26; -41; -37; 63; 5
-54; 71; -89; -48; -31
->
26; -41
-54; 71

28; -6; 100
0; -28; 35
-95; 93; 64
-18; -17; -36
->
28; -6
0; -28

-26; -42; 5; -33; -72
40; 72; -42; -94; 34
-42; -29; -106; 45; 23
->
-26; -42
40; 72

23; -1; -9; -34; -98
-24; -30; -42; 1; 68
4; -5; -11; -20; -13
->
23; -1
-24; -30

8; 55; 105
-37; 33; 56
19; 64; 67
->
8; 55
-37; 33

108; 51; 59; 98; 48
-37; -61; -24; -16; 9
->
108; 51
-37; -61

9; 36; 53; -5; -47
41; 62; 11; -47; 63
102; 55; -4; -34; -5
-50; -53; -30; -28; 48
-31; -3; 71; -57; -59
->
9; 36
41; 62

-22; -21; 102; 90
11; 14; 41; 7
-2; -4; -12; 15
36; 56; 11; -39
->
-22; -21
11; 14
---
-50; -89; -95
54; -93; 84
55; 97; 46
-74; -30; 24
-27; -51; -38
->
-93; 84
97; 46

51; -32; -31
2; 29; 66
52; 13; 47
28; 19; 81
->
29; 66
13; 47

-17; 20; -45
-42; -105; -40
18; 39; -54
-42; -16; 94
->
-105; -40
39; -54

-25; -12; -70
78; 35; 10
-18; 28; 7
40; 48; 91
-8; 19; -39
->
35; 10
28; 7

-16; 35; -6
38; 1; 38
71; -29; 111
->
1; 38
-29; 111

108; 0; -50; -51; -40
65; 22; -86; -52; -43
43; 0; 105; 13; 77
108; 0; 92; 97; -29
->
22; -86
0; 105
---
28; 5; 38; 67; 1; -34; 50
-4; 6; 20; 3; 43; -74; -96
20; -12; 28; 52; 19; 3; 35
-32; 18; -45; -57; -96; 58; 69
-33; 3; -47; -70; -48; 77; 42
-8; -15; 23; 19; 41; -24; -66
->
5; 38; 67; 1; -34; 50; 28
6; 20; 3; 43; -74; -96; -4
-12; 28; 52; 19; 3; 35; 20
18; -45; -57; -96; 58; 69; -32
3; -47; -70; -48; 77; 42; -33
-15; 23; 19; 41; -24; -66; -8

-21; -5; -50; 16; 21; 28; 13; 13
-11; 0; 15; 16; -30; -56; -28; -4
43; 10; -17; 4; 9; 15; 22; -6
-20; 34; -95; 34; 13; 39; 12; 45
-17; 2; 23; 23; -97; -69; -37; -7
->
-5; -50; 16; 21; 28; 13; 13; -21
0; 15; 16; -30; -56; -28; -4; -11
10; -17; 4; 9; 15; 22; -6; 43
34; -95; 34; 13; 39; 12; 45; -20
2; 23; 23; -97; -69; -37; -7; -17

-4; -27; 42; 94; 34
30; 49; -19; 51; 76
-72; 24; -95; 42; -12
40; 19; -53; 74; 96
->
-27; 42; 94; 34; -4
49; -19; 51; 76; 30
24; -95; 42; -12; -72
19; -53; 74; 96; 40

2; -5; -40; 40; 4; -107; -30; -10; 79; -3; 9; -33; -4
1; -1; -5; 5; 1; -15; -4; -1; 12; 0; 1; -5; -1
-3; -3; -35; 19; 4; -56; -20; -11; 41; -6; 1; -18; 1
1; -3; -29; 27; 3; -72; -20; -7; 53; -2; 6; -23; -4
23; 49; -51; 10; 15; -29; 5; -35; 45; -4; 29; -37; 1
6; 12; -10; 3; 3; -7; 2; -7; 10; 0; 8; -8; 0
->
-5; -40; 40; 4; -107; -30; -10; 79; -3; 9; -33; -4; 2
-1; -5; 5; 1; -15; -4; -1; 12; 0; 1; -5; -1; 1
-3; -35; 19; 4; -56; -20; -11; 41; -6; 1; -18; 1; -3
-3; -29; 27; 3; -72; -20; -7; 53; -2; 6; -23; -4; 1
49; -51; 10; 15; -29; 5; -35; 45; -4; 29; -37; 1; 23
12; -10; 3; 3; -7; 2; -7; 10; 0; 8; -8; 0; 6

-12; -52; 37; -40; 41; -39; 59; -26; 55; -53; -19; 1; 40; 29; -45; -29
-9; 16; -77; -15; -5; 18; 41; -43; -34; 64; -5; -18; -31; -32; -31; -3
111; -75; 42; -19; -27; -83; 20; 58; -27; 11; -97; -2; 46; -79; -9; 34
-69; 67; 12; -21; 5; 13; -90; -8; 60; -40; 16; -20; -70; -75; -27; 36
-19; -53; -6; -86; 74; 3; 26; 34; -39; -36; -77; -71; 35; 8; -67; 11
->
-52; 37; -40; 41; -39; 59; -26; 55; -53; -19; 1; 40; 29; -45; -29; -12
16; -77; -15; -5; 18; 41; -43; -34; 64; -5; -18; -31; -32; -31; -3; -9
-75; 42; -19; -27; -83; 20; 58; -27; 11; -97; -2; 46; -79; -9; 34; 111
67; 12; -21; 5; 13; -90; -8; 60; -40; 16; -20; -70; -75; -27; 36; -69
-53; -6; -86; 74; 3; 26; 34; -39; -36; -77; -71; 35; 8; -67; 11; -19

59; 18; 31; 39; -1; 35; 53; 32; 37; 45; 38; 36; -13; -16; 41; -43
54; 52; 60; -36; 58; -30; 53; 58; -32; 51; -31; -31; -10; 40; 59; 62
-81; -60; -75; -33; 35; -28; -87; -76; -28; -75; -30; -30; 26; -38; -10; 55
-9; -8; -16; 25; -70; 21; 3; 10; 24; -10; 22; 24; 19; 29; -95; -63
-58; -48; -59; 24; -60; 24; -52; -43; 24; -55; 25; 27; 36; -25; -95; -58
->
18; 31; 39; -1; 35; 53; 32; 37; 45; 38; 36; -13; -16; 41; -43; 59
52; 60; -36; 58; -30; 53; 58; -32; 51; -31; -31; -10; 40; 59; 62; 54
-60; -75; -33; 35; -28; -87; -76; -28; -75; -30; -30; 26; -38; -10; 55; -81
-8; -16; 25; -70; 21; 3; 10; 24; -10; 22; 24; 19; 29; -95; -63; -9
-48; -59; 24; -60; 24; -52; -43; 24; -55; 25; 27; 36; -25; -95; -58; -58

-8; 1; -7; -3; 9
-47; 8; -39; -14; 53
-77; 13; -64; -24; 87
-56; 10; -47; -17; 63
->
1; -7; -3; 9; -8
8; -39; -14; 53; -47
13; -64; -24; 87; -77
10; -47; -17; 63; -56
---
20; 65; -73; 29; 62; -54; -31
40; 61; -87; 37; 41; -64; 2
38; 69; -66; 8; 38; -49; -18
8; -2; -66; 60; 12; -32; 50
44; 52; -85; 50; 24; -60; 27
28; 45; -87; 56; 36; -60; 21
->
8; -2; -66; 60; 12; -32; 50
28; 45; -87; 56; 36; -60; 21
44; 52; -85; 50; 24; -60; 27
40; 61; -87; 37; 41; -64; 2
20; 65; -73; 29; 62; -54; -31
38; 69; -66; 8; 38; -49; -18

-21; 45; -78; 90; -28
-12; 22; 58; 0; -36
-65; 61; -51; -39; 31
-33; -27; -31; 30; 42
-30; -8; 22; -78; 43
-16; 40; 40; 2; -44
54; 38; -82; 79; -48
-3; -75; 22; 81; 31
-5; -53; -39; 51; 35
-26; 17; -62; -8; 44
19; -18; 57; 10; -39
->
-3; -75; 22; 81; 31
-5; -53; -39; 51; 35
-33; -27; -31; 30; 42
19; -18; 57; 10; -39
-30; -8; 22; -78; 43
-26; 17; -62; -8; 44
-12; 22; 58; 0; -36
54; 38; -82; 79; -48
-16; 40; 40; 2; -44
-21; 45; -78; 90; -28
-65; 61; -51; -39; 31

-19; 54
16; -20
-37; 80
-10; 16
-25; 74
12; -82
->
12; -82
16; -20
-10; 16
-19; 54
-25; 74
-37; 80

-54; -94
-28; -20
59; 60
35; 25
68; 80
-33; -34
-53; -76
0; -10
12; 4
50; 48
-42; -42
66; 82
->
-54; -94
-53; -76
-42; -42
-33; -34
-28; -20
0; -10
12; 4
35; 25
50; 48
59; 60
68; 80
66; 82

-5; 1; 41; 24; 16; 32; 61; -3
-69; 37; -80; 68; 26; 2; -70; -20
70; 58; 6; -21; -110; -20; -28; -35
16; -30; 31; 38; 12; -72; -42; -37
2; -5; 41; 7; 17; -31; -34; 15
->
16; -30; 31; 38; 12; -72; -42; -37
2; -5; 41; 7; 17; -31; -34; 15
-5; 1; 41; 24; 16; 32; 61; -3
-69; 37; -80; 68; 26; 2; -70; -20
70; 58; 6; -21; -110; -20; -28; -35

9; 37; -46; 39; -17; -11
-62; -27; 54; -19; 84; 86
->
-62; -27; 54; -19; 84; 86
9; 37; -46; 39; -17; -11
